Here is a tiny trained network, its code and every weight. The questions are about switching its units off for an input and a class, where a switched-off unit gives its printed mean instead of its output.

import numpy as np


def w(rows, s, z=0):
    codes = np.array(rows[::2]) - 128.0
    scale = np.full(codes.shape[1], s)
    scale[-1] = z or s
    return codes * scale


def norm(h):
    return h / np.sqrt((h * h).mean(-1, keepdims=True) + 1e-5)


def f(y):
    return y / 2 * (1 + np.tanh(0.7978845608 * (y + 0.044715 * y**3)))


def log_softmax(a):
    a = a - a.max(-1, keepdims=True)
    return a - np.log(np.exp(a).sum(-1, keepdims=True))


def net(x, mask):
    res = np.array(x, float).reshape(1, 2) / 4 @ E
    u = 0
    for l in range(2):
        y = f(norm(res) @ A[l][:, :-1].T + A[l][:, -1])
        res = res + np.where(mask[u : u + 10], y, B[l][:, -1]) @ B[l][:, :-1]
        u += 10
    return log_softmax(norm(res)[-1] @ U[:, :-1].T + U[:, -1])


A, B = {}, {}
E = w([
[191,158,6,178,77,28,137,147],'x0',
[135,72,242,144,175,152,156,91],'x1',
],0.0018)
A[0] = w([
[175,133,64,164,42,50,94,109,124],'L0N0',
[119,147,175,94,158,88,93,104,1],'L0N1',
[173,192,107,152,67,4,170,195,83],'L0N2',
[122,84,206,121,222,158,123,97,180],'L0N3',
[85,92,192,149,116,86,88,92,65],'L0N4',
[111,127,144,151,140,128,107,179,58],'L0N5',
[160,110,126,167,142,23,162,135,77],'L0N6',
[70,131,106,81,176,148,67,158,161],'L0N7',
[137,123,147,120,146,78,191,118,151],'L0N8',
[180,198,82,137,110,80,94,153,186],'L0N9',
],0.0032,0.00065)
B[0] = w([
[206,176,85,81,196,95,108,245,245],'L0N0',
[169,120,135,125,147,130,76,250,120],'L0N1',
[172,92,130,183,157,96,92,181,251],'L0N2',
[201,188,91,124,224,71,89,73,215],'L0N3',
[177,163,103,109,161,158,92,115,134],'L0N4',
[122,62,115,168,121,134,81,117,121],'L0N5',
[48,60,83,125,63,133,139,147,176],'L0N6',
[90,31,41,155,129,88,240,148,161],'L0N7',
[114,189,107,84,76,208,122,41,138],'L0N8',
[134,216,163,172,169,104,162,100,208],'L0N9',
],0.0022,0.0029)
A[1] = w([
[92,77,167,109,142,175,146,105,212],'L1N0',
[140,119,82,128,157,111,125,125,239],'L1N1',
[77,167,82,125,159,145,71,151,254],'L1N2',
[208,162,86,193,105,57,120,162,55],'L1N3',
[78,122,117,90,142,128,137,189,116],'L1N4',
[157,91,117,199,85,95,120,143,112],'L1N5',
[70,130,95,139,2,131,130,153,110],'L1N6',
[160,75,83,165,142,121,132,145,112],'L1N7',
[167,130,208,135,154,99,90,113,105],'L1N8',
[124,58,138,166,133,141,167,145,34],'L1N9',
],0.0049,0.0012)
B[1] = w([
[162,170,76,157,59,96,95,154,167],'L1N0',
[78,127,179,113,107,178,114,144,173],'L1N1',
[160,65,150,139,108,131,129,123,167],'L1N2',
[104,190,161,104,40,100,79,166,253],'L1N3',
[176,91,91,125,168,156,103,123,144],'L1N4',
[83,92,115,96,121,148,118,145,160],'L1N5',
[70,168,254,106,176,61,202,85,136],'L1N6',
[132,157,116,84,99,136,92,166,159],'L1N7',
[132,199,204,186,160,91,166,103,156],'L1N8',
[184,118,126,130,152,179,62,100,120],'L1N9',
],0.0037,0.0054)
U = w([
[111,156,60,212,109,97,214,102,2],'0',
[185,52,7,119,134,189,56,112,142],'1',
[98,226,131,98,1,29,62,255,164],'2',
[201,237,233,220,237,105,119,8,157],'3',
[36,59,166,69,200,87,251,96,115],'4',
],0.0093,0.0065)

Each question gives the input, the list of numbers given to net, and the class t.
The units are the neurons (one row each of A and B). Each row of codes is followed by its name. A weight is (code - 128) times the scale printed after its matrix; where a second scale follows, it is the last column's (A, B and U).
mask holds one flag per neuron, layer by layer. A switched-off neuron (its flag False) gives its mean, the last column of its row in B, instead of its output. The means were averaged over made-up inputs and are rounded, as every weight is.
A unit's drop is (log p(t) with every unit on - log p(t) with that unit switched off) / (log p(t) with every unit on - log p(t) with every unit switched off).
The circuit of an input: a set's keep is (log p(t) with only the set's units on - log p(t) with every unit switched off) / (log p(t) with every unit on - log p(t) with every unit switched off). Starting from the 12 units with the biggest drops (on a tie, the unit counted first), units are removed one at a time, each time the one whose removal leaves the highest keep (on an exact tie, the one counted first), for as long as the keep stays at least 0.8.
circuit, biggest first: the units of the circuit, biggest drop first
most important unit: the unit with the biggest drop
top k neurons: the k neurons with the biggest drops, biggest first
k most important neurons of layer l: the k neurons of layer l with the biggest drops, biggest first
input [4,7], class 3: most important unit : L0N7
input [-8,-2], class 3: circuit, biggest first : L0N3, L1N3
input [-8,-3], class 1: circuit, biggest first : L1N3, L1N6
input [-1,0], class 3: circuit, biggest first : L1N3, L0N0
input [-5,-6], class 4: top 2 neurons : L1N6, L1N3
input [-6,-1], class 3: top 3 neurons : L0N3, L1N3, L0N6
input [-6,-2], class 3: 4 most important neurons of layer 1 : L1N3, L1N5, L1N7, L1N8
input [-5,-2], class 1: top 2 neurons : L0N9, L0N7
input [-6,-6], class 1: 4 most important neurons of layer 1 : L1N3, L1N4, L1N0, L1N8
input [2,4], class 3: top 3 neurons : L0N7, L1N3, L0N0
input [-8,-8], class 1: top 2 neurons : L1N3, L1N4
input [-5,-7], class 4: 2 most important neurons of layer 1 : L1N6, L1N3
input [-3,-4], class 4: 3 most important neurons of layer 0 : L0N0, L0N2, L0N3
input [-4,-1], class 3: circuit, biggest first : L1N3
input [-7,-8], class 4: top 3 neurons : L1N6, L1N3, L0N0
input [-2,-1], class 1: top 4 neurons : L0N7, L0N9, L1N3, L0N2
input [-5,-5], class 1: top 4 neurons : L1N3, L0N6, L1N4, L1N0
input [-5,-8], class 4: top 2 neurons : L1N6, L1N3
input [-3,-8], class 4: 3 most important neurons of layer 0 : L0N3, L0N2, L0N0
input [-2,-5], class 4: top 3 neurons : L0N3, L1N6, L0N2
input [-4,-2], class 1: top neuron : L0N7
